Here is a tiny trained network, its code and every weight. The questions are about switching its units off for an input and a class, where a switched-off unit gives its printed mean instead of its output.

import numpy as np


def w(rows, s, z=0):
    codes = np.array(rows[::2]) - 128.0
    scale = np.full(codes.shape[1], s)
    scale[-1] = z or s
    return codes * scale


def f(y):
    return np.maximum(y, 0)


def log_softmax(a):
    a = a - a.max(-1, keepdims=True)
    return a - np.log(np.exp(a).sum(-1, keepdims=True))


def net(x, mask):
    res = np.array(x, float).reshape(1, 5) / 4 @ E
    y = f(res @ A[0][:, :-1].T + A[0][:, -1])
    res = res + np.where(mask, y, B[0][:, -1]) @ B[0][:, :-1]
    return log_softmax(res[-1] @ U[:, :-1].T + U[:, -1])


A, B = {}, {}
E = w([
[188,59,115,55,125,102,214,24,63,186],'x0',
[43,112,142,119,115,38,71,100,153,53],'x1',
[150,228,66,90,223,60,104,153,187,214],'x2',
[81,147,134,190,45,208,51,177,214,209],'x3',
[50,181,1,227,165,209,209,64,225,206],'x4',
],0.0045)
A[0] = w([
[27,120,165,203,77,149,55,186,169,48,199],'n1',
[137,43,220,43,90,39,88,123,38,41,235],'n2',
[53,208,45,157,230,67,185,81,144,66,232],'n3',
[230,24,182,166,27,238,205,105,38,181,174],'n4',
[109,2,214,73,69,55,132,72,32,27,120],'n5',
[34,174,106,229,52,188,48,191,243,196,171],'n6',
[158,55,218,24,96,27,81,114,19,41,251],'n7',
[144,7,186,112,59,131,173,59,34,69,207],'n8',
[218,150,221,32,153,52,50,221,60,125,170],'n9',
[115,23,211,68,65,72,136,61,34,26,116],'n10',
[91,194,21,133,197,107,213,25,206,236,168],'n11',
[230,169,212,28,151,47,71,201,63,120,168],'n12',
[106,174,20,112,214,109,231,16,165,203,184],'n13',
[108,201,4,154,181,169,222,33,212,247,203],'n14',
[205,222,186,47,184,75,50,227,100,166,166],'n15',
[190,11,172,92,75,164,191,68,21,98,226],'n16',
[36,176,132,221,89,177,33,220,212,109,158],'n17',
[42,178,149,220,74,167,23,236,226,131,177],'n18',
[219,127,37,151,159,227,247,58,74,192,205],'n19',
[21,179,121,227,63,185,33,201,242,181,163],'n20',
],0.0044,0.003)
B[0] = w([
[158,192,172,136,84,97,50,148,205,18,203],'n1',
[81,99,242,90,163,10,39,67,36,75,229],'n2',
[125,203,45,209,218,58,185,136,224,57,205],'n3',
[50,50,230,145,22,228,177,204,32,201,208],'n4',
[28,33,243,179,90,8,51,7,43,15,203],'n5',
[232,145,67,51,16,239,30,123,245,110,239],'n6',
[77,88,238,68,187,1,44,70,15,92,240],'n7',
[17,25,246,190,15,106,101,60,37,57,210],'n8',
[192,186,215,35,211,19,68,191,23,184,210],'n9',
[23,20,237,190,78,6,60,7,41,29,199],'n10',
[138,71,16,171,196,108,199,27,224,225,231],'n11',
[178,182,204,38,223,27,92,179,27,197,206],'n12',
[85,83,22,202,220,64,220,39,167,225,223],'n13',
[136,52,18,198,175,174,203,39,219,224,254],'n14',
[219,217,142,28,211,60,72,195,55,206,194],'n15',
[22,28,240,177,33,165,167,130,25,107,218],'n16',
[225,213,150,60,22,211,19,200,234,37,218],'n17',
[242,207,144,23,24,221,3,180,235,43,229],'n18',
[28,52,146,229,144,181,241,173,55,221,224],'n19',
[250,169,68,30,14,249,19,130,250,81,237],'n20',
],0.0045,0.0071)
U = w([
[48,50,180,201,45,249,230,191,37,229,180],'0',
[204,113,50,72,65,189,81,44,201,231,65],'1',
[77,133,21,232,253,63,239,52,175,167,171],'2',
[205,221,183,31,239,40,101,234,35,224,178],'3',
[26,34,224,144,80,26,81,12,46,17,7],'4',
[201,234,146,78,25,212,42,245,193,6,117],'5',
],0.0048,0.0014)

Each question gives the input, the list of numbers given to net, and the class t.
The units are the neurons (one row each of A and B). Each row of codes is followed by its name. A weight is (code - 128) times the scale printed after its matrix; where a second scale follows, it is the last column's (A, B and U).
mask holds one flag per neuron, in row order. A switched-off neuron (its flag False) gives its mean, the last column of its row in B, instead of its output. The means were averaged over made-up inputs and are rounded, as every weight is.
A unit's drop is (log p(t) with every unit on - log p(t) with that unit switched off) / (log p(t) with every unit on - log p(t) with every unit switched off).
The circuit of an input: a set's keep is (log p(t) with only the set's units on - log p(t) with every unit switched off) / (log p(t) with every unit on - log p(t) with every unit switched off). Starting from the 12 units with the biggest drops (on a tie, the unit counted first), units are removed one at a time, each time the one whose removal leaves the highest keep (on an exact tie, the one counted first), for as long as the keep stays at least 0.8.
circuit, biggest first: the units of the circuit, biggest drop first
top k neurons: the k neurons with the biggest drops, biggest first
drop when u is switched off: that unit's drop, to one decimal
input [5,-1,-5,5,5], class 0: circuit, biggest first -> [n4; n19]
input [0,-5,-5,-8,6], class 0: circuit, biggest first -> [n19]
input [4,-5,6,-7,-1], class 2: circuit, biggest first -> [n13; n18]
input [-8,2,2,0,-7], class 3: circuit, biggest first -> [n9; n15]
input [-8,8,5,-6,5], class 5: circuit, biggest first -> [n17; n18]
input [7,3,-6,8,2], class 0: circuit, biggest first -> [n4; n7]
input [-6,0,5,-1,6], class 1: top 3 neurons -> [n14; n11; n13]
input [4,-6,2,-1,-2], class 0: top 3 neurons -> [n19; n4; n16]
input [-8,1,4,-5,5], class 1: top 2 neurons -> [n11; n14]
input [3,-5,6,7,-5], class 3: drop when n15 is switched off -> 0.1
input [-5,-7,2,-2,6], class 2: drop when n6 is switched off -> -0.3
input [0,5,8,8,1], class 5: drop when n18 is switched off -> 0.3
